Here is a tiny trained network, its code and every weight. The questions are about switching its units off for an input and a target symbol, where a switched-off unit gives its printed mean instead of its output.

import numpy as np


def w(rows, s, z=0):
    codes = np.array(rows[::2]) - 128.0
    scale = np.full(codes.shape[1], s)
    scale[-1] = z or s
    return codes * scale


def f(y):
    return y / 2 * (1 + np.tanh(0.7978845608 * (y + 0.044715 * y**3)))


def softmax(a):
    e = np.exp(a - a.max(-1, keepdims=True))
    return e / e.sum(-1, keepdims=True)


def log_softmax(a):
    a = a - a.max(-1, keepdims=True)
    return a - np.log(np.exp(a).sum(-1, keepdims=True))


def net(x, mask):
    ids = ['Ξαβηστ'.index(c) for c in x.split()]
    T = len(ids)
    res = E[ids] + P[:T]
    u = 0
    for l in range(2):
        r = res
        for j in range(3):
            rows = slice(3 * j, 3 * j + 3)
            q, k, v = (r @ M[l][rows].T for M in (Q, K, V))
            z = softmax(np.where(np.tri(T) > 0, q @ k.T / 3**0.5, -1e9)) @ v
            o = O[l][rows]
            res = res + np.where(mask[u + j], z, o[:, -1]) @ o[:, :-1]
        u += 3
        y = f(res @ A[l][:, :-1].T + A[l][:, -1])
        res = res + np.where(mask[u : u + 16], y, B[l][:, -1]) @ B[l][:, :-1]
        u += 16
    return log_softmax(res[-1] @ U[:, :-1].T + U[:, -1])


Q, K, V, O, A, B = {}, {}, {}, {}, {}, {}
E = w([
[84,128,151,106,137,50,57],'Ξ',
[83,107,138,225,180,47,163],'α',
[178,114,142,29,223,134,89],'β',
[140,76,119,113,123,226,57],'η',
[127,136,21,4,125,123,160],'σ',
[103,191,101,207,110,182,163],'τ',
],0.017)
P = w([
[128,94,154,112,5,181,164],'0',
[115,152,149,136,69,213,135],'1',
[124,206,137,142,98,217,113],'2',
[142,218,115,143,110,198,105],'3',
[147,203,91,142,120,184,98],'4',
[160,196,70,144,131,173,90],'5',
[166,182,51,142,128,161,86],'6',
[173,175,34,133,135,149,82],'7',
[180,157,17,127,137,144,82],'8',
[177,161,3,129,141,140,80],'9',
],0.007)
Q[0] = w([
[128,155,170,134,98,122,82],'L0H1',
[170,144,191,165,135,58,68],'L0H1',
[159,157,116,27,96,131,83],'L0H1',
[108,136,153,72,176,138,122],'L0H2',
[158,131,120,140,91,74,150],'L0H2',
[121,23,102,107,141,116,161],'L0H2',
[107,87,112,74,196,224,106],'L0H3',
[141,118,122,169,10,172,142],'L0H3',
[76,126,145,80,133,106,2],'L0H3',
],0.007)
K[0] = w([
[131,143,126,154,123,96,83],'L0H1',
[150,124,118,168,153,90,140],'L0H1',
[124,140,118,84,149,111,94],'L0H1',
[201,180,157,122,131,118,135],'L0H2',
[99,145,146,107,128,78,158],'L0H2',
[128,99,106,86,78,134,164],'L0H2',
[244,93,143,109,170,179,126],'L0H3',
[121,117,98,153,18,169,159],'L0H3',
[138,108,127,92,98,120,83],'L0H3',
],0.011)
V[0] = w([
[157,73,154,186,110,124,48],'L0H1',
[96,59,149,107,118,54,104],'L0H1',
[224,152,153,76,242,136,25],'L0H1',
[65,246,82,115,182,101,129],'L0H2',
[161,244,147,70,98,2,173],'L0H2',
[15,136,234,140,116,146,217],'L0H2',
[149,168,145,220,176,159,155],'L0H3',
[47,114,161,106,121,108,109],'L0H3',
[132,125,106,36,255,165,123],'L0H3',
],0.0069)
O[0] = w([
[136,59,87,51,130,91,164,124],'L0H1',
[36,50,84,106,70,246,103,78],'L0H1',
[95,144,52,155,133,148,213,156],'L0H1',
[168,112,161,95,241,216,87,138],'L0H2',
[120,193,163,131,159,212,139,2],'L0H2',
[79,171,150,29,3,253,172,71],'L0H2',
[179,108,102,77,164,120,70,115],'L0H3',
[220,139,123,177,162,137,191,114],'L0H3',
[180,136,236,122,96,146,120,186],'L0H3',
],0.0058,0.0053)
A[0] = w([
[82,121,169,191,46,175,103,253],'L0N1',
[76,128,97,117,117,138,53,169],'L0N2',
[104,127,144,51,112,68,103,74],'L0N3',
[132,151,223,103,101,39,96,115],'L0N4',
[90,108,89,65,99,155,197,72],'L0N5',
[106,89,174,207,184,172,66,127],'L0N6',
[144,128,109,87,89,88,94,56],'L0N7',
[104,130,154,188,139,101,222,97],'L0N8',
[88,156,157,148,137,93,227,24],'L0N9',
[64,150,61,102,168,130,142,118],'L0N10',
[76,182,186,142,146,66,199,59],'L0N11',
[62,140,220,149,90,102,92,129],'L0N12',
[101,152,41,113,58,171,254,107],'L0N13',
[165,65,189,129,71,129,159,120],'L0N14',
[110,53,77,187,128,81,118,93],'L0N15',
[160,120,147,65,107,230,82,98],'L0N16',
],0.011,0.0031)
B[0] = w([
[144,139,73,217,57,167,97,223],'L0N1',
[170,130,150,116,85,77,79,236],'L0N2',
[47,117,130,198,114,121,175,154],'L0N3',
[1,74,180,186,81,143,187,164],'L0N4',
[122,150,137,130,115,173,206,148],'L0N5',
[146,146,164,118,46,162,162,224],'L0N6',
[111,131,99,102,105,132,150,162],'L0N7',
[153,71,142,174,84,141,214,139],'L0N8',
[111,65,146,162,27,104,168,119],'L0N9',
[165,97,138,81,148,130,122,189],'L0N10',
[139,72,126,158,52,140,108,134],'L0N11',
[97,197,172,145,86,125,102,156],'L0N12',
[81,130,109,147,143,154,194,213],'L0N13',
[112,79,174,138,91,195,116,141],'L0N14',
[187,188,149,107,146,86,102,253],'L0N15',
[94,34,115,160,104,152,162,221],'L0N16',
],0.009,0.0049)
Q[1] = w([
[176,158,169,99,216,154,108],'L1H1',
[146,158,121,170,91,142,204],'L1H1',
[56,138,99,151,96,136,182],'L1H1',
[177,41,176,90,206,151,155],'L1H2',
[123,34,106,247,114,160,142],'L1H2',
[106,91,185,207,126,77,124],'L1H2',
[188,136,112,153,151,143,110],'L1H3',
[91,192,113,120,129,107,195],'L1H3',
[146,136,124,90,119,122,207],'L1H3',
],0.011)
K[1] = w([
[177,86,159,55,210,116,148],'L1H1',
[131,86,77,119,30,180,19],'L1H1',
[105,122,138,127,2,233,182],'L1H1',
[200,76,205,16,154,148,136],'L1H2',
[229,2,158,229,14,93,89],'L1H2',
[74,97,212,207,113,46,155],'L1H2',
[99,135,98,81,126,55,73],'L1H3',
[142,95,199,118,129,201,136],'L1H3',
[145,214,194,111,98,183,94],'L1H3',
],0.0084)
V[1] = w([
[95,83,163,90,181,117,90],'L1H1',
[106,132,133,110,43,178,1],'L1H1',
[106,142,124,81,145,192,106],'L1H1',
[108,118,142,118,23,144,138],'L1H2',
[190,130,76,115,32,26,104],'L1H2',
[189,221,187,133,119,168,116],'L1H2',
[74,162,14,25,151,127,168],'L1H3',
[48,191,148,181,158,100,107],'L1H3',
[246,91,33,211,161,174,191],'L1H3',
],0.0068)
O[1] = w([
[73,131,122,58,186,120,145,57],'L1H1',
[136,128,78,125,98,82,160,246],'L1H1',
[149,169,104,120,127,158,121,107],'L1H1',
[133,156,109,95,255,140,148,224],'L1H2',
[84,146,141,124,150,200,120,192],'L1H2',
[102,69,105,143,148,105,93,122],'L1H2',
[120,182,134,84,82,131,188,79],'L1H3',
[74,171,65,140,136,160,131,129],'L1H3',
[220,76,135,176,175,170,152,143],'L1H3',
],0.0084,0.011)
A[1] = w([
[134,189,91,123,173,145,208,43],'L1N1',
[130,158,93,58,111,151,186,94],'L1N2',
[111,97,178,98,73,81,97,178],'L1N3',
[190,218,153,120,151,123,48,186],'L1N4',
[51,27,218,196,20,163,130,100],'L1N5',
[99,190,128,214,126,129,142,128],'L1N6',
[188,133,90,95,58,156,96,133],'L1N7',
[183,190,105,119,191,193,22,60],'L1N8',
[2,41,229,80,114,185,211,2],'L1N9',
[138,144,154,171,110,52,154,227],'L1N10',
[94,70,69,209,80,166,245,100],'L1N11',
[72,110,167,147,191,159,121,175],'L1N12',
[96,168,115,84,211,146,197,127],'L1N13',
[163,173,128,128,185,90,72,99],'L1N14',
[156,109,124,157,88,88,188,64],'L1N15',
[140,84,105,136,91,177,147,84],'L1N16',
],0.0091,0.0053)
B[1] = w([
[122,100,141,116,77,136,125,170],'L1N1',
[122,150,162,122,105,192,144,155],'L1N2',
[144,126,34,163,68,176,118,139],'L1N3',
[92,128,149,87,145,121,193,205],'L1N4',
[32,135,207,77,82,67,65,184],'L1N5',
[108,91,103,182,129,173,125,201],'L1N6',
[177,151,152,172,147,91,114,205],'L1N7',
[84,106,159,132,157,116,140,225],'L1N8',
[2,31,221,116,137,81,167,136],'L1N9',
[153,137,74,91,140,193,133,198],'L1N10',
[125,87,186,125,84,79,152,255],'L1N11',
[154,112,104,138,95,210,126,148],'L1N12',
[153,104,152,192,128,140,96,162],'L1N13',
[157,126,196,107,89,92,100,172],'L1N14',
[83,107,151,86,84,167,124,161],'L1N15',
[200,156,151,129,149,113,124,165],'L1N16',
],0.0091,0.0098)
U = w([
[99,168,109,133,104,131,110,143],'Ξ',
[129,56,163,186,77,143,146,105],'α',
[97,110,180,126,190,84,185,116],'β',
[180,143,149,160,137,2,129,100],'η',
[156,196,182,137,102,148,220,58],'σ',
[195,157,72,199,149,183,144,255],'τ',
],0.0081,0.0056)

Each question gives the input, a string of symbols that net reads in full, and the target symbol t.
The units are the heads (3 rows each of Q, K, V and O) and the neurons (one row each of A and B). Each row of codes is followed by its name. A weight is (code - 128) times the scale printed after its matrix; where a second scale follows, it is the last column's (O, A, B and U).
mask holds one flag per unit, layer by layer, with each layer's heads first. A switched-off unit (its flag False) gives its mean, the last column of its rows in O or B, instead of its output. The means were averaged over made-up inputs and are rounded, as every weight is.
A unit's drop is (log p(t) with every unit on - log p(t) with that unit switched off) / (log p(t) with every unit on - log p(t) with every unit switched off).
The circuit of an input: a set's keep is (log p(t) with only the set's units on - log p(t) with every unit switched off) / (log p(t) with every unit on - log p(t) with every unit switched off). Starting from the 12 units with the biggest drops (on a tie, the unit counted first), units are removed one at a time, each time the one whose removal leaves the highest keep (on an exact tie, the one counted first), for as long as the keep stays at least 0.8.
units of the circuit, in order: the units of the circuit, biggest drop first
k most important neurons: the k neurons with the biggest drops, biggest first
top k neurons in layer l: the k neurons of layer l with the biggest drops, biggest first
input η η τ η Ξ η, target Ξ: most important neuron -> [L0N14]
input τ τ Ξ τ, target Ξ: units of the circuit, in order -> [L0H1 L1H3 L0N4]
input β η Ξ σ, target σ: units of the circuit, in order -> [L1N2 L0N5]
input τ Ξ τ Ξ β, target α: units of the circuit, in order -> [L0H3 L0N16]
input η Ξ β α η τ α, target τ: units of the circuit, in order -> [L0N15 L1N10 L1N11]
input η σ Ξ Ξ η β, target α: 4 most important neurons -> [L0N4 L1N12 L1N9 L0N15]
input σ Ξ τ τ η σ Ξ τ, target β: top 2 neurons in layer 1 -> [L1N4 L1N8]
input τ Ξ Ξ β τ η Ξ, target β: top 2 neurons in layer 1 -> [L1N4 L1N7]
input η η η η σ, target σ: 2 most important neurons -> [L1N2 L0N7]
input η η σ η, target σ: units of the circuit, in order -> [L1H3 L0N6]
input Ξ η η τ α, target α: units of the circuit, in order -> [L0N8 L0N11]
input Ξ Ξ Ξ, target Ξ: units of the circuit, in order -> [L1H3 L0N12]
input β α η β η, target β: 3 most important neurons -> [L1N8 L0N13 L0N4]
input β σ η η τ σ η σ, target β: top 4 neurons in layer 0 -> [L0N1 L0N10 L0N16 L0N6]
input τ η β η η τ τ Ξ, target α: top 4 neurons in layer 0 -> [L0N4 L0N3 L0N1 L0N10]
input Ξ α σ η η Ξ η, target Ξ: top neuron in layer 0 -> [L0N6]
input α η σ β β η, target σ: 3 most important neurons -> [L0N6 L0N14 L1N4]
input α η α η σ, target α: 2 most important neurons -> [L0N13 L1N11]
input Ξ α η τ α α η, target τ: 4 most important neurons -> [L0N16 L1N11 L1N5 L0N1]
input α τ η τ β σ τ η Ξ, target α: 4 most important neurons -> [L0N4 L0N3 L1N5 L1N6]
input α β Ξ, target Ξ: 2 most important neurons -> [L1N5 L0N12]
input Ξ Ξ β β Ξ, target β: top 3 neurons in layer 0 -> [L0N16 L0N1 L0N13]
input τ σ β α η α τ τ, target β: most important neuron -> [L0N1]
input τ σ Ξ β τ σ β, target τ: top 3 neurons in layer 0 -> [L0N16 L0N15 L0N4]
input η η η σ τ τ Ξ τ Ξ, target τ: 2 most important neurons -> [L0N4 L1N11]
input σ η η β σ α, target α: top 2 neurons in layer 0 -> [L0N8 L0N9]
input η τ τ η, target τ: top 2 neurons in layer 1 -> [L1N5 L1N11]
input σ τ σ, target τ: top 2 neurons in layer 0 -> [L0N16 L0N4]
